Here is a tiny trained network, its code and every weight. The questions are about switching its units off for an input and a class, where a switched-off unit gives its printed mean instead of its output.

import numpy as np


def w(rows, s, z=0):
    codes = np.array(rows[::2]) - 128.0
    scale = np.full(codes.shape[1], s)
    scale[-1] = z or s
    return codes * scale


def f(y):
    return y / 2 * (1 + np.tanh(0.7978845608 * (y + 0.044715 * y**3)))


def log_softmax(a):
    a = a - a.max(-1, keepdims=True)
    return a - np.log(np.exp(a).sum(-1, keepdims=True))


def net(x, mask):
    res = np.array(x, float).reshape(1, 7) / 4 @ E
    y = f(res @ A[0][:, :-1].T + A[0][:, -1])
    res = res + np.where(mask, y, B[0][:, -1]) @ B[0][:, :-1]
    return log_softmax(res[-1] @ U[:, :-1].T + U[:, -1])


A, B = {}, {}
E = w([
[121,142,134,128,128,147,134,127,107],'x0',
[143,116,142,146,126,118,127,133,151],'x1',
[127,1,114,182,163,113,205,80,47],'x2',
[96,146,173,68,63,54,253,229,145],'x3',
[69,114,226,148,103,18,53,151,26],'x4',
[122,135,123,120,128,132,130,123,117],'x5',
[118,140,119,117,131,134,130,121,112],'x6',
],0.0095)
A[0] = w([
[115,130,160,130,89,148,157,129,145,78],'neuron 0',
[116,120,158,100,126,129,122,103,125,56],'neuron 1',
[128,130,127,142,114,128,129,124,132,159],'neuron 2',
[148,93,128,148,137,166,6,52,116,117],'neuron 3',
[109,134,101,130,144,154,169,155,147,166],'neuron 4',
[144,117,115,151,151,157,81,123,114,102],'neuron 5',
[121,146,150,76,109,61,223,179,125,96],'neuron 6',
[121,136,180,154,123,34,93,112,60,167],'neuron 7',
[160,117,93,125,127,179,183,94,202,134],'neuron 8',
[143,138,149,119,135,98,182,154,121,74],'neuron 9',
[157,137,100,108,141,183,181,103,162,166],'neuron 10',
[112,112,175,125,118,55,45,145,63,150],'neuron 11',
[125,117,115,119,145,130,95,109,133,111],'neuron 12',
[123,160,131,101,126,121,88,142,160,40],'neuron 13',
[131,7,123,155,145,124,193,90,70,2],'neuron 14',
[118,123,123,132,114,136,106,93,136,76],'neuron 15',
[116,153,133,118,136,127,99,146,144,57],'neuron 16',
[117,116,147,111,103,126,78,143,108,150],'neuron 17',
[138,219,147,115,118,130,63,151,168,46],'neuron 18',
[126,109,105,127,101,147,165,76,158,119],'neuron 19',
],0.019,0.0041)
B[0] = w([
[105,128,108,150,134,126,124,125,121,153],'neuron 0',
[167,105,148,142,126,118,118,142,149,131],'neuron 1',
[96,140,100,115,136,143,125,123,105,131],'neuron 2',
[97,128,125,241,125,108,145,138,123,227],'neuron 3',
[147,127,141,123,154,146,119,128,139,167],'neuron 4',
[115,130,119,177,126,113,141,124,129,168],'neuron 5',
[105,123,129,251,122,109,135,135,122,251],'neuron 6',
[159,124,123,89,185,175,128,129,144,228],'neuron 7',
[133,140,132,95,194,179,128,124,116,208],'neuron 8',
[106,129,112,176,121,117,127,122,126,177],'neuron 9',
[151,110,136,101,186,138,117,136,155,195],'neuron 10',
[131,140,123,86,200,174,123,124,142,232],'neuron 11',
[126,127,164,163,113,135,123,154,117,148],'neuron 12',
[141,138,137,92,67,118,142,110,109,163],'neuron 13',
[131,136,136,46,17,75,116,121,116,228],'neuron 14',
[120,118,115,134,120,111,135,143,151,141],'neuron 15',
[133,130,134,121,97,118,119,105,116,149],'neuron 16',
[154,119,127,112,146,138,132,132,138,164],'neuron 17',
[126,112,125,48,46,79,123,126,114,201],'neuron 18',
[130,138,113,108,149,153,122,123,130,164],'neuron 19',
],0.027,0.026)
U = w([
[164,127,157,89,224,209,112,152,176,253],'0',
[64,112,146,254,131,105,159,176,134,57],'1',
[140,127,176,37,23,71,104,114,109,61],'2',
],0.0085,0.0012)

Each question gives the input, the list of numbers given to net, and the class t.
The units are the neurons (one row each of A and B). Each row of codes is followed by its name. A weight is (code - 128) times the scale printed after its matrix; where a second scale follows, it is the last column's (A, B and U).
mask holds one flag per neuron, in row order. A switched-off neuron (its flag False) gives its mean, the last column of its row in B, instead of its output. The means were averaged over made-up inputs and are rounded, as every weight is.
A unit's drop is (log p(t) with every unit on - log p(t) with that unit switched off) / (log p(t) with every unit on - log p(t) with every unit switched off).
The circuit of an input: a set's keep is (log p(t) with only the set's units on - log p(t) with every unit switched off) / (log p(t) with every unit on - log p(t) with every unit switched off). Starting from the 12 units with the biggest drops (on a tie, the unit counted first), units are removed one at a time, each time the one whose removal leaves the highest keep (on an exact tie, the one counted first), for as long as the keep stays at least 0.8.
circuit, biggest first: the units of the circuit, biggest drop first
unit that matters most: the unit with the biggest drop
top k neurons: the k neurons with the biggest drops, biggest first
drop when u is switched off: that unit's drop, to one decimal
input [-6,-7,1,-7,7,-3,7], class 0: unit that matters most => neuron 11
input [-1,0,-4,8,8,-4,2], class 0: top 4 neurons => neuron 11; neuron 7; neuron 3; neuron 17
input [-4,0,-8,4,6,-4,-4], class 2: top 2 neurons => neuron 18; neuron 13
input [2,5,-5,-4,3,1,-2], class 2: top 2 neurons => neuron 18; neuron 6
input [4,-7,-2,-1,-1,-3,-6], class 2: top 2 neurons => neuron 6; neuron 11
input [8,4,8,1,8,2,7], class 0: top 3 neurons => neuron 7; neuron 11; neuron 18
input [-2,-2,3,5,6,5,8], class 0: top 2 neurons => neuron 7; neuron 11
input [-2,2,-8,-8,7,7,7], class 1: top 4 neurons => neuron 3; neuron 14; neuron 5; neuron 8
input [-8,4,8,-8,-3,-2,5], class 1: top 3 neurons => neuron 3; neuron 18; neuron 5
input [4,-5,7,5,-3,2,6], class 2: top 2 neurons => neuron 14; neuron 3
input [3,-5,-3,6,7,-2,1], class 0: top 3 neurons => neuron 11; neuron 7; neuron 3
input [3,-6,-7,-8,-2,3,5], class 1: top 2 neurons => neuron 3; neuron 14
input [-7,-8,6,-3,3,5,-1], class 2: drop when neuron 14 is switched off => 2.5
input [6,7,3,-8,-4,-6,4], class 1: circuit, biggest first => neuron 3
input [6,-2,6,-1,8,-3,-4], class 0: drop when neuron 11 is switched off => 1.7
input [-5,-7,-5,7,-1,8,-2], class 1: drop when neuron 6 is switched off => 8.7
input [-3,-4,-8,0,-5,-7,2], class 2: drop when neuron 18 is switched off => 1.1
